Here is a tiny trained network, its code and every weight. The questions are about switching its units off for an input and a class, where a switched-off unit gives its printed mean instead of its output.

import numpy as np


def w(rows, s, z=0):
    codes = np.array(rows[::2]) - 128.0
    scale = np.full(codes.shape[1], s)
    scale[-1] = z or s
    return codes * scale


def f(y):
    return np.maximum(y, 0)


def log_softmax(a):
    a = a - a.max(-1, keepdims=True)
    return a - np.log(np.exp(a).sum(-1, keepdims=True))


def net(x, mask):
    res = np.array(x, float).reshape(1, 6) / 4 @ E
    y = f(res @ A[0][:, :-1].T + A[0][:, -1])
    res = res + np.where(mask, y, B[0][:, -1]) @ B[0][:, :-1]
    return log_softmax(res[-1] @ U[:, :-1].T + U[:, -1])


A, B = {}, {}
E = w([
[61,111,89,69,135,160],'x0',
[182,112,79,84,86,97],'x1',
[95,51,97,73,120,247],'x2',
[149,115,206,142,70,103],'x3',
[104,21,63,129,240,104],'x4',
[171,108,142,153,254,141],'x5',
],0.007)
A[0] = w([
[144,69,92,46,137,111,212],'neuron 0',
[181,163,103,129,73,174,221],'neuron 1',
[121,117,110,20,172,19,208],'neuron 2',
[84,59,122,232,140,80,119],'neuron 3',
[89,188,151,180,94,141,246],'neuron 4',
[190,115,144,57,131,88,165],'neuron 5',
[156,1,196,112,120,136,25],'neuron 6',
[50,222,207,175,131,104,254],'neuron 7',
[110,132,140,135,71,80,2],'neuron 8',
[154,95,107,62,126,181,184],'neuron 9',
[35,188,119,103,72,134,236],'neuron 10',
[189,87,45,182,128,26,164],'neuron 11',
[80,205,129,126,133,199,158],'neuron 12',
[94,147,18,136,203,30,130],'neuron 13',
[158,134,138,148,223,167,56],'neuron 14',
],0.008,0.0027)
B[0] = w([
[145,166,69,212,2,192,212],'neuron 0',
[122,177,97,48,150,140,216],'neuron 1',
[69,178,75,135,77,74,213],'neuron 2',
[89,144,123,183,129,128,182],'neuron 3',
[116,124,157,62,156,113,227],'neuron 4',
[124,170,133,193,90,83,176],'neuron 5',
[98,112,125,198,119,196,164],'neuron 6',
[144,77,161,38,113,93,253],'neuron 7',
[169,137,100,118,148,99,169],'neuron 8',
[64,181,141,108,112,204,201],'neuron 9',
[161,54,77,58,144,153,241],'neuron 10',
[66,139,97,173,64,109,219],'neuron 11',
[160,102,121,80,157,128,191],'neuron 12',
[76,157,134,225,119,91,227],'neuron 13',
[99,188,173,153,122,164,186],'neuron 14',
],0.0077,0.0066)
U = w([
[116,126,211,88,176,108,198],'0',
[87,99,141,125,81,201,7],'1',
[29,93,111,188,93,39,231],'2',
[89,176,110,176,247,254,58],'3',
[167,159,158,112,105,42,3],'4',
[110,26,195,133,173,60,9],'5',
[97,116,36,21,149,193,229],'6',
],0.0075,0.0026)

Each question gives the input, the list of numbers given to net, and the class t.
The units are the neurons (one row each of A and B). Each row of codes is followed by its name. A weight is (code - 128) times the scale printed after its matrix; where a second scale follows, it is the last column's (A, B and U).
mask holds one flag per neuron, in row order. A switched-off neuron (its flag False) gives its mean, the last column of its row in B, instead of its output. The means were averaged over made-up inputs and are rounded, as every weight is.
A unit's drop is (log p(t) with every unit on - log p(t) with that unit switched off) / (log p(t) with every unit on - log p(t) with every unit switched off).
The circuit of an input: a set's keep is (log p(t) with only the set's units on - log p(t) with every unit switched off) / (log p(t) with every unit on - log p(t) with every unit switched off). Starting from the 12 units with the biggest drops (on a tie, the unit counted first), units are removed one at a time, each time the one whose removal leaves the highest keep (on an exact tie, the one counted first), for as long as the keep stays at least 0.8.
units of the circuit, in order: the units of the circuit, biggest drop first
top k neurons: the k neurons with the biggest drops, biggest first
drop when u is switched off: that unit's drop, to one decimal
input [-1,4,1,5,-4,-6], class 6: top 3 neurons -> (neuron 10; neuron 1; neuron 13)
input [-8,5,-6,-7,0,2], class 2: units of the circuit, in order -> (neuron 11; neuron 13)
input [0,1,0,-8,4,1], class 2: units of the circuit, in order -> (neuron 13; neuron 2)
input [-5,-4,4,8,2,-3], class 5: top 2 neurons -> (neuron 0; neuron 9)
input [4,7,2,-2,2,1], class 1: top 2 neurons -> (neuron 0; neuron 9)
input [8,-4,-2,8,-8,4], class 6: units of the circuit, in order -> (neuron 10; neuron 13)
input [-6,-4,-2,-4,-7,-7], class 0: units of the circuit, in order -> (neuron 0; neuron 4)
input [-4,-1,2,4,4,3], class 3: units of the circuit, in order -> (neuron 7; neuron 6)
input [-8,7,6,-6,1,7], class 3: units of the circuit, in order -> (neuron 7; neuron 14; neuron 10)
input [-1,1,2,3,-6,-1], class 6: top neuron -> (neuron 1)
input [-6,7,5,2,-7,-8], class 6: units of the circuit, in order -> (neuron 1; neuron 10)
input [-4,-1,5,7,5,4], class 3: top 2 neurons -> (neuron 6; neuron 7)
input [3,3,-2,-7,3,7], class 2: top 2 neurons -> (neuron 13; neuron 2)
input [-4,6,-7,3,3,8], class 2: top neuron -> (neuron 11)
input [-1,7,7,-6,6,0], class 3: top 2 neurons -> (neuron 9; neuron 7)
input [-3,5,4,4,4,6], class 3: drop when neuron 7 is switched off -> 0.3
input [5,-2,-1,-6,7,-2], class 2: drop when neuron 2 is switched off -> 0.1
input [5,-2,-5,0,-6,2], class 0: drop when neuron 0 is switched off -> 0.2
input [5,0,3,8,-2,-4], class 6: drop when neuron 13 is switched off -> 0.1
input [2,1,-1,-3,4,-2], class 2: top neuron -> (neuron 13)
input [5,-4,-4,-3,-8,2], class 6: top 2 neurons -> (neuron 10; neuron 13)
